Below is a small trained network, with its code and all its weights. Each question gives an input and a class and asks what happens when units are switched off, that is, made to give their printed mean instead of their output.

import numpy as np


def w(rows, s, z=0):
    codes = np.array(rows[::2]) - 128.0
    scale = np.full(codes.shape[1], s)
    scale[-1] = z or s
    return codes * scale


def norm(h):
    return h / np.sqrt((h * h).mean(-1, keepdims=True) + 1e-5)


def f(y):
    return np.maximum(y, 0)


def log_softmax(a):
    a = a - a.max(-1, keepdims=True)
    return a - np.log(np.exp(a).sum(-1, keepdims=True))


def net(x, mask):
    res = np.array(x, float).reshape(1, 4) / 4 @ E
    u = 0
    for l in range(3):
        y = f(norm(res) @ A[l][:, :-1].T + A[l][:, -1])
        res = res + np.where(mask[u : u + 10], y, B[l][:, -1]) @ B[l][:, :-1]
        u += 10
    return log_softmax(norm(res)[-1] @ U[:, :-1].T + U[:, -1])


A, B = {}, {}
E = w([
[185,74,82,170,152,113,146,221],'x0',
[79,121,146,208,32,128,167,153],'x1',
[68,73,80,139,222,179,130,5],'x2',
[35,114,3,34,53,141,169,80],'x3',
],0.012)
A[0] = w([
[124,58,155,131,250,182,109,29,92],'0.n1',
[123,119,92,73,162,126,161,155,77],'0.n2',
[46,133,56,92,69,160,159,43,150],'0.n3',
[99,136,143,80,200,146,114,53,45],'0.n4',
[178,209,186,5,150,106,82,123,2],'0.n5',
[100,142,140,150,152,147,117,48,34],'0.n6',
[169,193,211,130,127,119,142,97,116],'0.n7',
[137,192,152,104,138,185,90,105,38],'0.n8',
[175,125,75,140,119,141,140,137,22],'0.n9',
[139,185,214,145,145,175,124,153,123],'0.n10',
],0.011,0.0069)
B[0] = w([
[123,213,48,199,192,155,154,145,221],'0.n1',
[112,123,119,193,120,90,121,158,152],'0.n2',
[36,85,119,131,88,100,137,97,251],'0.n3',
[78,139,154,184,156,66,100,136,178],'0.n4',
[141,151,158,4,184,165,130,131,176],'0.n5',
[92,187,127,106,126,107,94,162,153],'0.n6',
[129,158,155,130,109,116,112,148,175],'0.n7',
[118,157,136,99,108,107,89,148,143],'0.n8',
[123,105,113,116,135,100,115,157,132],'0.n9',
[137,128,170,130,125,95,122,127,179],'0.n10',
],0.013,0.012)
A[1] = w([
[111,140,149,150,137,160,134,68,80],'1.n1',
[155,161,187,162,82,146,142,156,39],'1.n2',
[77,194,72,134,66,208,169,104,55],'1.n3',
[171,111,174,49,151,151,72,97,39],'1.n4',
[178,113,182,67,106,213,129,81,83],'1.n5',
[97,6,119,57,67,75,78,152,79],'1.n6',
[213,124,102,139,233,175,90,72,2],'1.n7',
[204,140,1,127,143,190,174,186,96],'1.n8',
[107,9,148,61,5,152,173,47,50],'1.n9',
[47,151,149,109,75,116,161,115,66],'1.n10',
],0.0096,0.0062)
B[1] = w([
[153,135,87,105,171,130,103,117,146],'1.n1',
[141,53,147,156,185,122,73,107,175],'1.n2',
[89,77,145,127,135,171,120,59,216],'1.n3',
[169,104,117,95,136,162,91,109,170],'1.n4',
[176,115,96,90,133,84,64,113,153],'1.n5',
[169,111,103,136,89,205,123,177,246],'1.n6',
[179,162,132,166,86,202,229,141,181],'1.n7',
[165,78,97,138,168,145,187,160,207],'1.n8',
[211,191,178,102,27,252,189,134,255],'1.n9',
[176,131,140,105,136,166,94,83,251],'1.n10',
],0.012,0.0052)
A[2] = w([
[133,90,207,183,113,74,96,129,38],'2.n1',
[63,73,124,111,90,109,209,157,60],'2.n2',
[110,96,101,112,21,137,159,92,17],'2.n3',
[95,114,127,84,3,132,141,101,7],'2.n4',
[176,71,134,102,118,86,150,167,87],'2.n5',
[41,114,63,119,97,151,108,96,136],'2.n6',
[44,119,75,113,143,90,138,50,17],'2.n7',
[26,113,79,114,146,98,136,93,9],'2.n8',
[145,124,37,152,146,139,150,149,135],'2.n9',
[73,195,85,135,130,94,186,111,2],'2.n10',
],0.013,0.0067)
B[2] = w([
[138,96,141,201,2,155,132,73,171],'2.n1',
[182,184,177,26,115,175,113,150,186],'2.n2',
[143,181,147,86,31,237,240,155,226],'2.n3',
[208,170,205,105,52,251,188,75,234],'2.n4',
[26,102,127,72,87,40,60,90,170],'2.n5',
[88,71,107,121,129,156,109,33,255],'2.n6',
[65,88,56,104,164,88,105,116,198],'2.n7',
[65,69,79,95,174,141,107,64,191],'2.n8',
[146,10,111,82,88,109,178,120,214],'2.n9',
[67,81,146,93,58,60,77,153,168],'2.n10',
],0.0096,0.0088)
U = w([
[181,100,197,211,70,99,100,149,143],'0',
[103,254,147,182,170,108,106,128,84],'1',
[203,172,182,46,145,101,81,145,136],'2',
[192,113,79,205,186,135,198,153,183],'3',
[113,131,112,83,58,204,165,97,193],'4',
[45,101,53,130,171,112,114,75,184],'5',
[154,51,87,80,91,94,138,182,113],'6',
[122,145,128,131,127,130,140,151,3],'7',
],0.026,0.0058)

Each question gives the input, the list of numbers given to net, and the class t.
The units are the neurons (one row each of A and B). Each row of codes is followed by its name. A weight is (code - 128) times the scale printed after its matrix; where a second scale follows, it is the last column's (A, B and U).
mask holds one flag per neuron, layer by layer. A switched-off neuron (its flag False) gives its mean, the last column of its row in B, instead of its output. The means were averaged over made-up inputs and are rounded, as every weight is.
A unit's drop is (log p(t) with every unit on - log p(t) with that unit switched off) / (log p(t) with every unit on - log p(t) with every unit switched off).
The circuit of an input: a set's keep is (log p(t) with only the set's units on - log p(t) with every unit switched off) / (log p(t) with every unit on - log p(t) with every unit switched off). Starting from the 12 units with the biggest drops (on a tie, the unit counted first), units are removed one at a time, each time the one whose removal leaves the highest keep (on an exact tie, the one counted first), for as long as the keep stays at least 0.8.
circuit, biggest first: the units of the circuit, biggest drop first
most important unit: the unit with the biggest drop
top k neurons: the k neurons with the biggest drops, biggest first
top k neurons in layer l: the k neurons of layer l with the biggest drops, biggest first
drop of u: that unit's drop, to one decimal
input [-1,-7,3,-6], class 1: most important unit : 0.n4
input [5,5,3,-1], class 6: top 3 neurons : (0.n3, 0.n1, 0.n4)
input [6,-1,-5,-2], class 0: top 2 neurons : (0.n1, 0.n5)
input [1,0,1,-7], class 0: top 2 neurons : (0.n10, 2.n1)
input [7,-8,0,3], class 6: top 3 neurons : (2.n9, 2.n5, 0.n1)
input [-1,-1,-6,-3], class 2: top 2 neurons : (0.n5, 0.n3)
input [-8,-4,7,-4], class 5: top 2 neurons in layer 1 : (1.n9, 1.n10)
input [-2,-5,8,-8], class 1: top 2 neurons : (0.n4, 0.n6)
input [3,5,2,-3], class 0: top 2 neurons : (0.n1, 0.n3)
input [8,4,-1,1], class 6: top 2 neurons : (0.n3, 0.n1)
input [3,-8,1,-8], class 3: top 2 neurons : (0.n1, 1.n7)
input [-6,1,-2,-7], class 0: top 2 neurons : (2.n1, 0.n10)
input [-2,2,-6,1], class 0: top 2 neurons : (0.n3, 1.n2)
input [-3,-4,-1,-3], class 2: circuit, biggest first : (0.n5)
input [5,-4,-2,-4], class 0: top 2 neurons in layer 2 : (2.n1, 2.n2)
input [-3,-8,1,0], class 1: drop of 0.n4 : 0.1
input [-1,-5,1,0], class 1: drop of 2.n6 : 0.1
input [-8,-6,-2,-4], class 2: drop of 0.n5 : 0.9
input [-5,2,8,7], class 5: top 2 neurons in layer 0 : (0.n1, 0.n4)
input [8,-6,3,8], class 5: most important unit : 0.n2
